Below are the code and all the weights of a small trained network. Each question names an input and a class and asks about switching units off, where a switched-off unit gives its printed mean instead of its output.

import numpy as np


def w(rows, s, z=0):
    codes = np.array(rows[::2]) - 128.0
    scale = np.full(codes.shape[1], s)
    scale[-1] = z or s
    return codes * scale


def f(y):
    return y / 2 * (1 + np.tanh(0.7978845608 * (y + 0.044715 * y**3)))


def log_softmax(a):
    a = a - a.max(-1, keepdims=True)
    return a - np.log(np.exp(a).sum(-1, keepdims=True))


def net(x, mask):
    res = np.array(x, float).reshape(1, 5) / 4 @ E
    y = f(res @ A[0][:, :-1].T + A[0][:, -1])
    res = res + np.where(mask, y, B[0][:, -1]) @ B[0][:, :-1]
    return log_softmax(res[-1] @ U[:, :-1].T + U[:, -1])


A, B = {}, {}
E = w([
[162,136,91,79,151,71],'x0',
[216,158,36,21,62,141],'x1',
[84,160,108,165,16,33],'x2',
[1,121,162,132,91,165],'x3',
[158,129,252,90,83,181],'x4',
],0.0077)
A[0] = w([
[122,125,110,115,129,124,177],'N0',
[158,138,132,144,113,98,7],'N1',
[107,143,134,124,140,130,74],'N2',
[124,126,115,129,116,128,46],'N3',
[148,137,143,111,179,120,44],'N4',
[119,132,170,70,161,40,91],'N5',
[78,123,236,186,183,139,119],'N6',
[125,158,121,113,138,121,127],'N7',
[100,110,189,160,149,132,68],'N8',
[123,146,125,107,140,141,148],'N9',
[150,128,125,136,140,78,101],'N10',
[129,125,175,79,157,29,135],'N11',
[133,111,120,131,133,139,53],'N12',
[112,121,139,127,126,129,51],'N13',
[151,128,120,127,189,155,53],'N14',
[112,133,103,125,121,127,127],'N15',
[173,138,123,182,66,46,79],'N16',
[116,135,101,184,145,129,41],'N17',
[99,129,112,141,161,113,120],'N18',
[123,135,70,60,117,99,6],'N19',
[104,130,102,135,150,110,76],'N20',
[132,117,114,130,160,124,117],'N21',
[96,128,142,120,119,159,13],'N22',
[176,130,132,109,157,144,95],'N23',
[39,128,189,111,80,145,79],'N24',
[162,119,124,111,251,169,50],'N25',
[116,138,141,107,162,74,132],'N26',
[154,133,141,142,61,75,83],'N27',
[171,123,139,158,110,138,30],'N28',
[61,124,91,185,211,103,131],'N29',
[130,144,153,96,102,123,2],'N30',
[91,124,93,185,185,111,142],'N31',
],0.021,0.0044)
B[0] = w([
[89,129,127,76,133,162,141],'N0',
[126,136,108,190,66,138,139],'N1',
[139,123,133,193,95,124,130],'N2',
[143,108,123,150,96,134,125],'N3',
[149,94,137,124,119,134,151],'N4',
[156,72,101,140,162,84,157],'N5',
[192,253,89,143,168,187,251],'N6',
[121,113,127,135,122,148,135],'N7',
[161,175,137,168,147,160,189],'N8',
[103,127,138,98,120,149,135],'N9',
[84,127,140,111,92,178,157],'N10',
[162,96,77,119,176,72,168],'N11',
[143,135,131,151,93,115,125],'N12',
[135,123,136,185,89,124,131],'N13',
[148,141,165,100,88,127,165],'N14',
[111,113,118,118,95,160,138],'N15',
[119,189,45,115,72,115,202],'N16',
[151,77,143,155,149,86,152],'N17',
[123,115,145,153,108,89,152],'N18',
[145,98,99,158,172,213,178],'N19',
[116,121,145,143,95,105,145],'N20',
[128,129,154,133,72,120,145],'N21',
[105,118,130,159,72,136,146],'N22',
[155,118,169,108,149,128,168],'N23',
[7,136,176,152,129,124,220],'N24',
[164,150,218,62,38,153,210],'N25',
[140,104,131,116,128,104,148],'N26',
[172,157,81,98,94,78,182],'N27',
[150,187,104,87,122,98,135],'N28',
[54,119,136,138,147,45,207],'N29',
[131,82,157,125,165,85,141],'N30',
[92,106,145,127,166,64,188],'N31',
],0.039,0.019)
U = w([
[145,110,164,255,122,130,2],'0',
[17,65,155,119,94,13,156],'1',
[198,156,189,85,107,192,172],'2',
[44,189,195,172,118,205,138],'3',
[118,43,99,130,185,199,121],'4',
[97,204,138,183,169,92,191],'5',
[109,123,13,124,105,167,140],'6',
],0.0051)

Each question gives the input, the list of numbers given to net, and the class t.
The units are the neurons (one row each of A and B). Each row of codes is followed by its name. A weight is (code - 128) times the scale printed after its matrix; where a second scale follows, it is the last column's (A, B and U).
mask holds one flag per neuron, in row order. A switched-off neuron (its flag False) gives its mean, the last column of its row in B, instead of its output. The means were averaged over made-up inputs and are rounded, as every weight is.
A unit's drop is (log p(t) with every unit on - log p(t) with that unit switched off) / (log p(t) with every unit on - log p(t) with every unit switched off).
The circuit of an input: a set's keep is (log p(t) with only the set's units on - log p(t) with every unit switched off) / (log p(t) with every unit on - log p(t) with every unit switched off). Starting from the 12 units with the biggest drops (on a tie, the unit counted first), units are removed one at a time, each time the one whose removal leaves the highest keep (on an exact tie, the one counted first), for as long as the keep stays at least 0.8.
units of the circuit, in order: the units of the circuit, biggest drop first
k most important neurons: the k neurons with the biggest drops, biggest first
drop of u: that unit's drop, to one decimal
input [6,-8,-8,-1,1], class 2: units of the circuit, in order -> (N25)
input [1,-3,3,2,-2], class 1: units of the circuit, in order -> (N29; N6)
input [3,0,2,-3,-4], class 1: 2 most important neurons -> (N6; N8)
input [4,6,-8,7,-8], class 2: 2 most important neurons -> (N24; N25)
input [1,-1,0,3,1], class 3: 2 most important neurons -> (N27; N11)
input [0,3,8,7,1], class 1: 2 most important neurons -> (N6; N24)
input [-6,4,-8,1,-7], class 2: 2 most important neurons -> (N25; N24)
input [-6,5,0,-1,5], class 1: 2 most important neurons -> (N6; N25)
input [2,-8,-8,-3,-7], class 1: 2 most important neurons -> (N29; N31)
input [3,-4,5,-6,-2], class 1: drop of N6 -> 0.5
input [-8,-6,-4,-4,8], class 2: drop of N6 -> 0.8
input [7,0,-7,-6,-3], class 2: drop of N10 -> 0.0
input [5,3,8,8,6], class 1: drop of N6 -> 0.1
input [-2,7,6,1,6], class 6: most important neuron -> (N29)
